Here is a tiny trained network, its code and every weight. The questions are about switching its units off for an input and a target symbol, where a switched-off unit gives its printed mean instead of its output.

import numpy as np


def w(rows, s, z=0):
    codes = np.array(rows[::2]) - 128.0
    scale = np.full(codes.shape[1], s)
    scale[-1] = z or s
    return codes * scale


def norm(h):
    return h / np.sqrt((h * h).mean(-1, keepdims=True) + 1e-5)


def softmax(a):
    e = np.exp(a - a.max(-1, keepdims=True))
    return e / e.sum(-1, keepdims=True)


def log_softmax(a):
    a = a - a.max(-1, keepdims=True)
    return a - np.log(np.exp(a).sum(-1, keepdims=True))


def net(x, mask):
    ids = ['ΔΘαβεηλμξσφψω'.index(c) for c in x.split()]
    T = len(ids)
    res = E[ids] + P[:T]
    u = 0
    for l in range(2):
        r = norm(res)
        for j in range(3):
            rows = slice(4 * j, 4 * j + 4)
            q, k, v = (r @ M[l][rows].T for M in (Q, K, V))
            z = softmax(np.where(np.tri(T) > 0, q @ k.T / 4**0.5, -1e9)) @ v
            o = O[l][rows]
            res = res + np.where(mask[u + j], z, o[:, -1]) @ o[:, :-1]
        u += 3
    return log_softmax(norm(res)[-1] @ U[:, :-1].T + U[:, -1])


Q, K, V, O = {}, {}, {}, {}
E = w([
[136,147,80,185,89,147,166,142,146,54,58],'Δ',
[141,162,102,163,107,143,117,147,125,25,76],'Θ',
[140,167,97,183,86,151,151,134,134,29,67],'α',
[138,160,100,170,117,139,102,159,144,14,78],'β',
[80,119,116,108,33,96,145,211,131,108,218],'ε',
[52,123,65,109,197,204,133,91,118,71,116],'η',
[106,143,87,93,104,174,151,123,141,165,38],'λ',
[142,177,184,87,141,143,50,139,185,144,93],'μ',
[175,144,94,117,73,125,161,36,180,153,116],'ξ',
[177,99,3,72,163,100,98,127,198,152,107],'σ',
[206,151,55,97,124,160,99,112,88,153,150],'φ',
[212,132,107,145,117,65,53,92,114,147,94],'ψ',
[145,130,111,219,142,106,55,106,166,219,126],'ω',
],0.0049)
P = w([
[119,2,124,97,24,190,68,117,115,76,140],'0',
[104,79,129,135,48,175,78,127,147,100,150],'1',
[110,109,129,138,78,155,89,131,139,120,132],'2',
[113,137,124,132,108,141,104,135,147,123,129],'3',
[117,161,120,125,131,131,114,137,151,130,126],'4',
[115,187,115,120,153,122,123,128,150,143,122],'5',
[121,203,113,113,174,121,138,125,162,142,114],'6',
[129,234,111,100,203,120,147,115,167,146,108],'7',
],0.0042)
Q[0] = w([
[157,47,195,123,121,115,132,91,71,254,135],'0.h1',
[124,154,56,154,114,136,108,124,193,131,116],'0.h1',
[170,57,145,143,130,79,207,124,56,166,142],'0.h1',
[107,141,109,111,116,162,65,107,137,157,133],'0.h1',
[142,103,140,136,118,128,81,131,117,181,115],'0.h2',
[142,137,130,151,89,150,71,138,165,127,107],'0.h2',
[93,131,124,108,101,113,147,156,119,117,179],'0.h2',
[81,65,130,123,155,174,77,68,71,131,125],'0.h2',
[151,113,155,148,108,112,94,120,117,137,129],'0.h3',
[138,142,113,100,119,133,122,123,162,200,108],'0.h3',
[90,89,162,119,128,119,149,139,71,155,173],'0.h3',
[116,144,94,140,118,163,82,126,139,75,83],'0.h3',
],0.0076)
K[0] = w([
[146,39,122,177,71,141,99,154,158,74,161],'0.h1',
[160,178,137,141,240,111,100,105,110,168,135],'0.h1',
[91,59,167,153,70,164,97,198,120,70,115],'0.h1',
[226,109,92,146,134,92,89,60,149,204,144],'0.h1',
[189,118,147,167,85,109,131,133,177,68,140],'0.h2',
[199,87,135,113,101,77,122,150,112,215,130],'0.h2',
[188,146,112,135,166,158,151,86,119,136,62],'0.h2',
[110,2,99,150,99,165,109,111,155,76,143],'0.h2',
[108,146,102,149,126,138,82,123,137,93,151],'0.h3',
[170,151,81,167,146,96,163,125,74,122,159],'0.h3',
[102,10,128,101,26,154,92,134,153,84,147],'0.h3',
[203,192,133,110,198,149,125,40,109,205,58],'0.h3',
],0.0056)
V[0] = w([
[153,85,116,145,193,97,48,178,53,148,44],'0.h1',
[155,145,126,161,105,70,135,227,131,85,116],'0.h1',
[78,70,210,101,165,197,180,150,122,146,105],'0.h1',
[118,138,129,154,185,116,84,4,144,143,156],'0.h1',
[143,122,151,82,101,96,120,100,107,144,56],'0.h2',
[134,116,106,151,84,48,133,170,95,98,136],'0.h2',
[152,193,156,134,62,92,145,187,114,158,122],'0.h2',
[63,104,164,97,137,85,140,139,179,127,93],'0.h2',
[142,126,115,115,100,146,92,115,192,211,49],'0.h3',
[149,181,72,142,126,141,114,184,49,190,94],'0.h3',
[59,116,98,116,85,34,189,130,154,135,129],'0.h3',
[179,168,85,169,181,157,121,39,134,98,49],'0.h3',
],0.0032)
O[0] = w([
[138,124,56,115,107,198,65,193,117,164,145,3],'0.h1',
[153,149,136,164,202,142,104,176,194,103,96,62],'0.h1',
[66,146,113,161,121,128,101,139,58,170,177,7],'0.h1',
[111,146,92,84,22,78,83,74,103,52,138,113],'0.h1',
[124,79,157,104,143,161,109,141,123,99,110,48],'0.h2',
[120,65,74,110,116,123,140,83,141,99,235,176],'0.h2',
[94,119,122,70,60,187,101,75,124,126,185,77],'0.h2',
[102,86,165,153,130,82,109,91,150,146,95,138],'0.h2',
[32,85,157,116,88,150,185,88,147,116,114,225],'0.h3',
[134,174,87,141,110,222,144,116,161,126,128,47],'0.h3',
[115,112,136,158,186,110,125,75,140,121,54,96],'0.h3',
[113,132,150,180,52,105,108,128,189,128,251,107],'0.h3',
],0.0031,0.0012)
Q[1] = w([
[99,201,93,141,172,79,126,156,143,121,127],'1.h1',
[171,114,151,161,212,128,173,101,89,142,111],'1.h1',
[36,197,130,125,148,115,164,147,133,97,136],'1.h1',
[143,60,145,183,201,160,138,133,60,137,130],'1.h1',
[172,98,158,150,201,145,119,119,186,123,116],'1.h2',
[194,89,182,106,139,85,124,84,102,171,69],'1.h2',
[124,121,134,126,94,184,82,98,62,181,98],'1.h2',
[254,57,162,219,172,126,114,129,79,167,152],'1.h2',
[121,105,98,127,96,179,142,64,184,90,146],'1.h3',
[107,135,136,113,182,103,197,153,120,114,103],'1.h3',
[188,75,155,183,103,134,98,127,104,173,179],'1.h3',
[145,120,110,141,172,126,79,100,95,158,71],'1.h3',
],0.0095)
K[1] = w([
[104,253,121,119,172,117,140,97,138,134,118],'1.h1',
[60,86,121,153,119,164,172,152,63,56,110],'1.h1',
[127,216,129,98,168,115,165,130,182,140,110],'1.h1',
[61,71,168,107,123,176,126,167,87,99,62],'1.h1',
[128,132,132,148,81,46,176,234,105,85,107],'1.h2',
[135,66,118,222,79,100,116,133,136,48,100],'1.h2',
[200,82,175,140,67,171,85,123,109,127,108],'1.h2',
[97,72,154,174,107,149,116,193,66,51,87],'1.h2',
[165,145,35,166,119,125,112,63,151,106,181],'1.h3',
[97,192,132,78,165,81,198,165,114,131,101],'1.h3',
[85,3,132,169,97,165,127,143,108,86,147],'1.h3',
[89,117,188,152,56,96,95,136,149,150,202],'1.h3',
],0.0074)
V[1] = w([
[80,129,120,12,204,180,107,73,147,125,96],'1.h1',
[104,115,119,183,113,204,36,134,136,196,130],'1.h1',
[211,111,143,107,121,1,73,134,195,153,106],'1.h1',
[186,162,244,33,78,166,150,157,126,119,122],'1.h1',
[173,111,102,40,87,68,194,131,87,189,205],'1.h2',
[142,126,174,135,174,60,7,124,133,52,222],'1.h2',
[214,119,139,233,71,102,153,130,182,75,132],'1.h2',
[116,172,198,113,135,81,162,232,109,136,164],'1.h2',
[105,129,186,176,38,157,122,61,90,117,191],'1.h3',
[99,49,120,95,91,131,55,105,203,151,125],'1.h3',
[70,133,244,148,86,62,109,170,195,168,209],'1.h3',
[121,136,154,182,212,130,95,54,163,63,16],'1.h3',
],0.0037)
O[1] = w([
[195,95,160,124,42,105,195,197,143,172,39,149],'1.h1',
[96,191,103,25,139,189,188,169,202,173,114,155],'1.h1',
[82,36,39,114,81,118,104,74,166,118,94,125],'1.h1',
[134,83,169,124,66,254,156,59,33,200,141,140],'1.h1',
[181,95,131,158,61,91,198,152,166,142,195,83],'1.h2',
[142,214,79,125,34,101,160,146,22,88,51,145],'1.h2',
[200,145,185,22,177,101,206,145,133,130,109,51],'1.h2',
[102,98,119,153,93,181,191,212,143,36,126,40],'1.h2',
[48,157,188,61,117,126,182,96,141,97,229,159],'1.h3',
[80,159,60,134,124,73,144,123,210,129,105,252],'1.h3',
[37,208,200,84,179,104,176,203,150,88,57,108],'1.h3',
[69,6,139,131,58,131,133,162,108,123,94,96],'1.h3',
],0.004,0.0025)
U = w([
[194,60,101,183,129,59,119,153,140,192,30,133],'Δ',
[97,72,68,77,57,177,90,73,183,100,181,253],'Θ',
[82,255,124,113,166,79,192,149,181,133,123,160],'α',
[171,118,175,84,172,161,138,89,91,80,124,49],'β',
[145,68,129,181,114,137,181,217,141,65,168,112],'ε',
[101,70,183,173,197,172,118,130,170,217,162,79],'η',
[187,184,162,122,192,107,136,180,102,108,44,176],'λ',
[237,186,128,117,121,176,160,121,117,194,188,76],'μ',
[168,111,142,92,147,151,107,130,96,100,122,16],'ξ',
[119,88,223,116,114,37,198,41,100,137,119,93],'σ',
[90,164,109,193,142,87,61,95,33,134,166,91],'φ',
[78,149,144,114,61,189,162,139,67,183,56,84],'ψ',
[151,63,138,90,200,149,129,105,124,118,116,52],'ω',
],0.0069,0.0056)

Each question gives the input, a string of symbols that net reads in full, and the target symbol t.
The units are the heads (4 rows each of Q, K, V and O). Each row of codes is followed by its name. A weight is (code - 128) times the scale printed after its matrix; where a second scale follows, it is the last column's (O and U).
mask holds one flag per head, layer by layer. A switched-off head (its flag False) gives its mean, the last column of its rows in O, instead of its output. The means were averaged over made-up inputs and are rounded, as every weight is.
A unit's drop is (log p(t) with every unit on - log p(t) with that unit switched off) / (log p(t) with every unit on - log p(t) with every unit switched off).
The circuit of an input: a set's keep is (log p(t) with only the set's units on - log p(t) with every unit switched off) / (log p(t) with every unit on - log p(t) with every unit switched off). Starting from all 6 units, units are removed one at a time, each time the one whose removal leaves the highest keep (on an exact tie, the one counted first), for as long as the keep stays at least 0.8.
circuit, biggest first: the units of the circuit, biggest drop first
unit that matters most: the unit with the biggest drop
which heads matter: for each layer, one digit per head in row order, 1 if its drop is at least 0.15 and else 0, layers parted by /
input φ η μ η ε ε, target φ: which heads matter -> 011 / 110
input Θ η ε ε ε ξ ψ η, target Θ: circuit, biggest first -> (0.h1, 0.h3)
input α β α α, target λ: which heads matter -> 100 / 010
input ψ μ ε α σ Θ, target Δ: unit that matters most -> 1.h3
input Θ ε η ψ ε μ η ε, target λ: which heads matter -> 011 / 001
input β Δ ε ε ε ψ ε φ, target Θ: circuit, biggest first -> (0.h1, 1.h1)
input ε η μ ε Δ, target ψ: which heads matter -> 000 / 110
input μ η ε ε σ α η, target Δ: circuit, biggest first -> (1.h3, 1.h1)
input ε μ ε η Δ η, target φ: circuit, biggest first -> (0.h1, 1.h3, 1.h1)
input α λ ε μ ε Δ, target Θ: circuit, biggest first -> (1.h3, 0.h2)
input ε α μ ξ η η, target σ: circuit, biggest first -> (0.h1, 1.h1, 1.h2)
input η ξ ε ε Δ ξ Θ, target σ: which heads matter -> 100 / 010
input η ε ε ε β μ ε λ, target Θ: circuit, biggest first -> (0.h3, 1.h2)
input μ μ Θ, target ψ: which heads matter -> 000 / 100
input ε ε α ψ Θ ε μ ε, target ψ: circuit, biggest first -> (1.h1)
input ε μ Θ, target ψ: circuit, biggest first -> (1.h1, 1.h2)
input ε μ ξ η μ ε, target ψ: circuit, biggest first -> (1.h1, 0.h3)
input β β η ε β ε Δ, target ε: circuit, biggest first -> (1.h2, 1.h3)
input ε Δ Δ η ξ ξ Δ, target σ: circuit, biggest first -> (0.h1, 1.h2, 1.h3)
input Δ ε ε μ ε ε φ η, target μ: circuit, biggest first -> (1.h3, 1.h1, 0.h3)
input ω ε α ω, target α: circuit, biggest first -> (1.h3)
input Δ ε β β ε η, target φ: which heads matter -> 100 / 110
input η ξ ε φ β ψ μ, target Θ: which heads matter -> 100 / 100
input η σ η, target Δ: circuit, biggest first -> (1.h3, 0.h2)
input ε η μ ε β, target ψ: which heads matter -> 000 / 110
input φ ε Δ λ, target η: which heads matter -> 000 / 010
input μ ε ε, target α: which heads matter -> 100 / 001
input μ ω ω, target α: which heads matter -> 000 / 001
input Δ Δ ε ε ω, target Θ: unit that matters most -> 0.h1
